Here is a tiny trained network, its code and every weight. The questions are about switching its units off for an input and a class, where a switched-off unit gives its printed mean instead of its output.

import numpy as np


def w(rows, s, z=0):
    codes = np.array(rows[::2]) - 128.0
    scale = np.full(codes.shape[1], s)
    scale[-1] = z or s
    return codes * scale


def f(y):
    return np.maximum(y, 0)


def log_softmax(a):
    a = a - a.max(-1, keepdims=True)
    return a - np.log(np.exp(a).sum(-1, keepdims=True))


def net(x, mask):
    res = np.array(x, float).reshape(1, 5) / 4 @ E
    y = f(res @ A[0][:, :-1].T + A[0][:, -1])
    res = res + np.where(mask, y, B[0][:, -1]) @ B[0][:, :-1]
    return log_softmax(res[-1] @ U[:, :-1].T + U[:, -1])


A, B = {}, {}
E = w([
[98,112,184,192,39,137],'x0',
[167,157,248,180,114,45],'x1',
[78,28,134,84,118,60],'x2',
[136,94,180,144,202,216],'x3',
[79,118,139,190,175,74],'x4',
],0.012)
A[0] = w([
[97,148,70,146,144,187,166],'n0',
[109,92,92,86,140,150,165],'n1',
[118,130,30,128,160,186,120],'n2',
[177,103,189,135,169,160,185],'n3',
[119,76,119,116,146,137,85],'n4',
[174,159,127,70,79,159,89],'n5',
[87,97,143,190,167,92,173],'n6',
[109,99,111,124,151,142,78],'n7',
[73,123,156,183,162,126,186],'n8',
[80,101,116,150,5,108,143],'n9',
[135,97,73,52,131,173,92],'n10',
[107,142,185,166,116,93,75],'n11',
[166,148,90,97,205,61,123],'n12',
[145,135,96,140,84,120,253],'n13',
[118,126,93,150,158,157,113],'n14',
[122,144,161,161,136,106,185],'n15',
[148,172,159,204,128,128,178],'n16',
[105,172,86,136,126,112,103],'n17',
[164,152,198,194,129,185,117],'n18',
[152,140,127,94,176,69,149],'n19',
[117,165,74,127,145,185,95],'n20',
[118,56,110,111,151,148,113],'n21',
[80,134,144,167,169,85,163],'n22',
[144,133,173,210,122,88,144],'n23',
],0.017,0.0038)
B[0] = w([
[194,179,171,80,170,96,210],'n0',
[126,165,123,145,117,89,197],'n1',
[163,165,168,101,135,102,239],'n2',
[139,100,130,175,133,159,230],'n3',
[135,153,92,151,98,117,164],'n4',
[103,147,90,150,115,138,197],'n5',
[127,110,114,113,66,191,207],'n6',
[144,156,109,119,110,115,159],'n7',
[154,108,94,115,76,159,204],'n8',
[7,87,127,125,122,95,225],'n9',
[146,162,195,144,153,118,228],'n10',
[125,117,162,89,110,115,212],'n11',
[70,144,127,142,106,82,207],'n12',
[100,162,115,151,135,106,181],'n13',
[153,161,120,121,128,132,171],'n14',
[137,101,132,122,68,114,194],'n15',
[170,144,118,161,79,99,226],'n16',
[127,142,115,117,135,123,164],'n17',
[150,136,114,205,131,134,253],'n18',
[79,91,134,145,102,119,187],'n19',
[160,169,122,93,116,121,206],'n20',
[120,177,100,142,129,119,185],'n21',
[120,105,104,102,94,164,194],'n22',
[150,116,172,128,105,110,239],'n23',
],0.016,0.017)
U = w([
[223,97,171,165,100,156,166],'0',
[95,31,170,55,106,150,139],'1',
[98,116,3,169,93,131,195],'2',
[135,81,101,124,181,149,2],'3',
[95,119,165,156,108,50,185],'4',
[219,169,141,80,133,116,51],'5',
[120,91,155,200,196,222,112],'6',
],0.014,0.0033)

Each question gives the input, the list of numbers given to net, and the class t.
The units are the neurons (one row each of A and B). Each row of codes is followed by its name. A weight is (code - 128) times the scale printed after its matrix; where a second scale follows, it is the last column's (A, B and U).
mask holds one flag per neuron, in row order. A switched-off neuron (its flag False) gives its mean, the last column of its row in B, instead of its output. The means were averaged over made-up inputs and are rounded, as every weight is.
A unit's drop is (log p(t) with every unit on - log p(t) with that unit switched off) / (log p(t) with every unit on - log p(t) with every unit switched off).
The circuit of an input: a set's keep is (log p(t) with only the set's units on - log p(t) with every unit switched off) / (log p(t) with every unit on - log p(t) with every unit switched off). Starting from the 12 units with the biggest drops (on a tie, the unit counted first), units are removed one at a time, each time the one whose removal leaves the highest keep (on an exact tie, the one counted first), for as long as the keep stays at least 0.8.
units of the circuit, in order: the units of the circuit, biggest drop first
k most important neurons: the k neurons with the biggest drops, biggest first
drop of u: that unit's drop, to one decimal
input [-2,-1,1,4,1], class 5: units of the circuit, in order -> n9, n18
input [-7,1,0,-2,-6], class 4: units of the circuit, in order -> n12
input [-6,3,-6,-2,-2], class 2: units of the circuit, in order -> n10, n23
input [-1,7,3,2,5], class 0: 3 most important neurons -> n9, n16, n23
input [7,-6,-7,-7,1], class 4: 2 most important neurons -> n9, n0
input [4,-5,0,-2,8], class 2: 3 most important neurons -> n10, n11, n23
input [-1,1,1,0,0], class 1: 2 most important neurons -> n18, n16
input [-2,5,-3,-2,7], class 0: 2 most important neurons -> n9, n16
input [-7,7,-3,3,2], class 0: 2 most important neurons -> n9, n3
input [-6,2,-7,2,4], class 0: drop of n3 -> 0.3
input [-5,6,-1,4,4], class 0: drop of n9 -> 0.1
input [8,-8,2,-6,-8], class 4: drop of n9 -> 1.1
